Each row is followed by roughly how far along a hidden order it lies, from 0 to 20. A new part has a new order.
In the rows, 128 means zero.
[121 153 156 129 129 130  59  88 156 109  71 153 126 121  81 130 196 187
 141 109 139 130 108  81 109 114 184  91 114 135 127 128 106 186  91 125
 107 102 204  74 119 161 100 189 135 131 122 153 170 114 127 120 202 124
 121 133 105 146 116 109 138 113 105  86 102 147 119 104 119 100 152 149
 122 147 143 164 116 140 172 107 116 138 123 114  47 136 113 153  91 109
 142 106  97  92 122 218 123  18 108 149 213 135 119 157 168  86 170  78
 108 100 114 132 131 153 149 169 103 135 184  77 142 121 161 124  75 107
 160 158 122 110]
0
[129 100 113 132 111  92 129 102  84 137 123 105 142 138 150 107 200 141
 166 136 124  79 127 183 124 134 141  85 187 140 118 188 152 131 149  95
 116 108 214 149 142 164 129 171 134   1 128 107 100 140 116 128  84 172
 116 115  82 130 118  94 127 139 136 158  80 114 117 121 119 106  58 126
 189 122  98 132 121 104 136 139  33 124 123 207 165 154 124  98 156 155
 132 105 151 138 123 135 165  60 101 143 118 106 151 117  79 142 101 125
 133  78 128 102  84  43  99 139 159 134 126 205 167 128 142 147 130 156
 141 114 120 130]
17
[111 118 129 145 136  87 100  44 117 121  85 141 136 150 100 112 240 181
 168 111 132 103 116 130 110 128 162  55 187 164 135 167 119 181 106 108
 104 105 255 116 138 167  84 203 142   1 129 126 134 133 111 129 156 163
 130 121  67 148 115  96 135 121 113 130  82 118 116 111 112  80  80 132
 108 135  86 135 115 123 174 116  55 134 128 215 142 150 109 130 103 148
 151  93 132 116 131 187 153   1  92 125 167 113 131 148 121 104 136 116
 121  41 115 107  80  40 137 163 111 148 164 119 142 138 137 145  80 148
 167 135 111 118]
9
[132 122 128 143 142 108 152 123 155 121 113 161 114 175  77 139 185 177
 138 111 128 124 104 149  96 126 145 120 122 140 119 115 124 149 127 129
 105 123 230 112 127 164  74 195 141  38 129 163 146 138 114 126 151 130
 147 124  80 167 124 144 161 118 150  85 109 107 107 123 109  98 116 123
  69 150  87 160  97 132 164 112  78 143 117 178 120 133 116 127 123 160
 154 104 149 125 137 172 119  79 107  93 140 126 116 164 127 115 163 111
 144  65 111 116 104  59 157 146 101 136 179 131 116 119 153 134 106 140
 137 140 112 116]
5
[144 116 114 117  82 126 123 148  90 146 124  83 139 118 137 121 116 119
 126 150 124  90 126 186 138 133 121 150 163  89 103 164 167  88 158  84
 130 105  86 168 133 166 160 115 123  88 122 118 109 144 127 119  65 146
  97 111 130 112 122 121 115 149 156 138 102 158 126 146 130 141  73 140
 255 124 145 133 137 120 125 157 106 119 113 217 163 130 149  89 190 121
 111 125 144 145 115 120 155 176 128 155 117 111 154 100  88 171  94 138
 138 157 172 124 121 119  75 124 147 117 102 214 173 116 151 144 182 133
 107 104 149 134]
20
[136 101  90 132 120 103 178 105 118 137 129 146 127 183 114 131 169 151
 136 125 119  95 114 176 112 135 120 128 151 129 118 129 140 125 160 102
 125 119 218 150 128 152  88 189 135   1 126 139 114 152 112 130  90 139
 134 120  81 154 122 148 149 135 158 114 108 117 110 148 114 101  81 134
 123 140  90 139 122 139 164 120  39 132 119 235 179 126 130 114 132 180
 145 111 177 143 137 179 129  90 112  89  80 107 133 139  95 151 132 155
 151  60 129 110  96  19 139 138 123 134 135 196 134 124 120 150 129 133
 110 109 120 127]
13
[139 108 106 117  90  96 134 121  77 140 125 103 141 131 153 114 149 130
 137 143 125  86 132 198 130 134 121 125 186 107 106 173 153  98 154  84
 129 110 144 161 134 156 133 149 127  10 124 118 100 147 118 125  79 159
 120 110 108 116 119 108 122 147 157 144 108 145 132 141 125 125  69 138
 235 123 131 129 135 120 132 147  46 116 117 235 179 138 141  97 165 138
 120 115 153 143 120 133 158 132 121 138  90 104 154 102  83 165  94 145
 133 123 148 116 100  59  80 131 147 124 114 210 170 125 133 149 155 136
 117 103 139 133]
19
[141 128 130 143 149 126 113 160 166 120 121 156 109 165  72 148 167 174
 124 113 132 141  98 151 102 122 151 141  74 113 122 107 122 142 124 137
 102 127 180 108 123 161  84 189 138 120 127 170 151 135 119 124 165 120
 143 128 102 171 128 163 166 117 140  68 117 109 109 117 111 109 146 124
  60 155 100 172  93 131 179 109 121 145 118 160  90 129 115 134 122 149
 147 113 152 129 132 162 100  79 108  99 146 132 114 155 134 105 173  98
 146 104 109 126 119  97 165 138  92 127 188  97 107 110 173 129 110 128
 128 151 117 117]
2
[147 141 140 117 127 140  79 174 154 117 107 136 116 115  75 143 133 148
 124 126 137 143 104 133 111 114 175 135  65 101 110 133 128 131 111 140
 116 121 110  88 119 174 144 156 129 195 122 167 155 123 132 113 166 110
 126 133 126 154 127 135 149 121 129  66 122 146 111 113 121 128 179 133
 116 153 148 176  92 124 151 135 150 133 118 113  60 133 124 138 124 110
 130 123 124 117 115 171 109 123 122 154 181 144 118 140 145 117 168  73
 123 164 111 131 141 166 142 138  99 115 182  65 131 103 186 117 121 112
 123 167 139 114]
0
[144 134 133 117  82 138  90 158 104 138 111  86 136 110 142 121 111 135
 119 154 129  96 133 173 137 132 126 152 145  74  95 171 151  84 143  86
 122 103  61 135 125 148 157 125 120 155 120 119 113 137 133 116  91 141
  89 110 126 104 122 118 110 149 159 135 102 161 129 137 133 145 112 144
 255 123 160 138 134 124 125 154 111 114 111 174 149 126 148  80 173  96
 104 130 124 138 110 124 155 172 129 171 131 118 158  99 107 163  86 122
 145 161 171 134 138 163  76 132 146 115 107 197 175 116 158 139 164 127
 111 119 151 130]
19
